Below is a small trained network, with its code and all its weights. Each question gives an input and a class and asks what happens when units are switched off, that is, made to give their printed mean instead of their output.

import numpy as np


def w(rows, s, z=0):
    codes = np.array(rows[::2]) - 128.0
    scale = np.full(codes.shape[1], s)
    scale[-1] = z or s
    return codes * scale


def f(y):
    return y / 2 * (1 + np.tanh(0.7978845608 * (y + 0.044715 * y**3)))


def log_softmax(a):
    a = a - a.max(-1, keepdims=True)
    return a - np.log(np.exp(a).sum(-1, keepdims=True))


def net(x, mask):
    res = np.array(x, float).reshape(1, 8) / 4 @ E
    y = f(res @ A[0][:, :-1].T + A[0][:, -1])
    res = res + np.where(mask, y, B[0][:, -1]) @ B[0][:, :-1]
    return log_softmax(res[-1] @ U[:, :-1].T + U[:, -1])


A, B = {}, {}
E = w([
[124,163,192,111],'x0',
[90,105,248,78],'x1',
[2,172,108,56],'x2',
[152,73,122,92],'x3',
[188,146,114,164],'x4',
[136,152,107,173],'x5',
[118,115,194,156],'x6',
[85,198,77,148],'x7',
],0.0075)
A[0] = w([
[108,151,158,73,126],'neuron 1',
[130,178,123,110,37],'neuron 2',
[153,159,138,178,45],'neuron 3',
[109,122,121,154,6],'neuron 4',
[198,87,159,136,247],'neuron 5',
[51,131,137,111,112],'neuron 6',
[225,200,68,132,229],'neuron 7',
[160,124,129,152,253],'neuron 8',
[148,103,30,246,240],'neuron 9',
[177,194,64,76,212],'neuron 10',
[201,189,89,126,50],'neuron 11',
[133,212,136,95,218],'neuron 12',
[116,70,139,128,212],'neuron 13',
[128,79,69,133,220],'neuron 14',
[115,123,109,139,57],'neuron 15',
[127,172,119,178,21],'neuron 16',
[109,173,150,154,36],'neuron 17',
[109,93,118,146,144],'neuron 18',
[53,147,191,164,68],'neuron 19',
[153,45,105,52,217],'neuron 20',
[157,93,127,111,216],'neuron 21',
],0.013,0.0042)
B[0] = w([
[77,179,129,159,162],'neuron 1',
[96,93,25,211,128],'neuron 2',
[106,167,130,153,141],'neuron 3',
[152,139,62,155,118],'neuron 4',
[126,180,199,109,207],'neuron 5',
[105,157,172,185,173],'neuron 6',
[171,191,120,46,221],'neuron 7',
[128,189,148,75,174],'neuron 8',
[146,195,210,108,245],'neuron 9',
[148,98,142,68,188],'neuron 10',
[172,170,66,146,163],'neuron 11',
[33,113,177,155,173],'neuron 12',
[167,163,201,75,162],'neuron 13',
[215,158,168,84,175],'neuron 14',
[147,131,116,169,123],'neuron 15',
[145,165,118,177,140],'neuron 16',
[112,158,105,158,133],'neuron 17',
[240,168,159,141,134],'neuron 18',
[162,176,151,171,169],'neuron 19',
[77,194,203,1,190],'neuron 20',
[89,164,174,102,164],'neuron 21',
],0.0068,0.012)
U = w([
[187,83,64,123,82],'0',
[61,98,206,43,247],'1',
[183,144,148,126,210],'2',
[76,167,98,197,49],'3',
[163,227,115,241,111],'4',
[154,131,160,182,118],'5',
[144,3,99,131,3],'6',
],0.0079,0.0043)

Each question gives the input, the list of numbers given to net, and the class t.
The units are the neurons (one row each of A and B). Each row of codes is followed by its name. A weight is (code - 128) times the scale printed after its matrix; where a second scale follows, it is the last column's (A, B and U).
mask holds one flag per neuron, in row order. A switched-off neuron (its flag False) gives its mean, the last column of its row in B, instead of its output. The means were averaged over made-up inputs and are rounded, as every weight is.
A unit's drop is (log p(t) with every unit on - log p(t) with that unit switched off) / (log p(t) with every unit on - log p(t) with every unit switched off).
The circuit of an input: a set's keep is (log p(t) with only the set's units on - log p(t) with every unit switched off) / (log p(t) with every unit on - log p(t) with every unit switched off). Starting from the 12 units with the biggest drops (on a tie, the unit counted first), units are removed one at a time, each time the one whose removal leaves the highest keep (on an exact tie, the one counted first), for as long as the keep stays at least 0.8.
circuit, biggest first: the units of the circuit, biggest drop first
unit that matters most: the unit with the biggest drop
top k neurons: the k neurons with the biggest drops, biggest first
drop of u: that unit's drop, to one decimal
input [7,5,6,-2,2,-4,6,2], class 4: unit that matters most => neuron 19
input [6,3,5,-3,0,4,5,5], class 4: circuit, biggest first => neuron 19; neuron 20
input [-5,-8,7,2,3,5,-2,8], class 2: top 2 neurons => neuron 10; neuron 7
input [5,8,7,-6,-4,1,8,4], class 4: circuit, biggest first => neuron 19; neuron 6
input [2,0,6,4,6,2,7,5], class 4: top 2 neurons => neuron 20; neuron 19
input [-6,-2,8,-1,2,-4,5,7], class 4: top 2 neurons => neuron 20; neuron 6
input [-2,1,7,-6,2,7,3,0], class 4: top 2 neurons => neuron 19; neuron 20
input [-4,2,-4,6,6,7,3,-5], class 1: drop of neuron 5 => 0.2
input [5,4,1,-5,-2,-2,1,0], class 3: drop of neuron 14 => 0.1
input [6,3,8,-7,-8,2,-4,8], class 3: drop of neuron 5 => 0.0
input [8,-2,5,-8,-1,0,-7,-2], class 3: drop of neuron 5 => 0.1
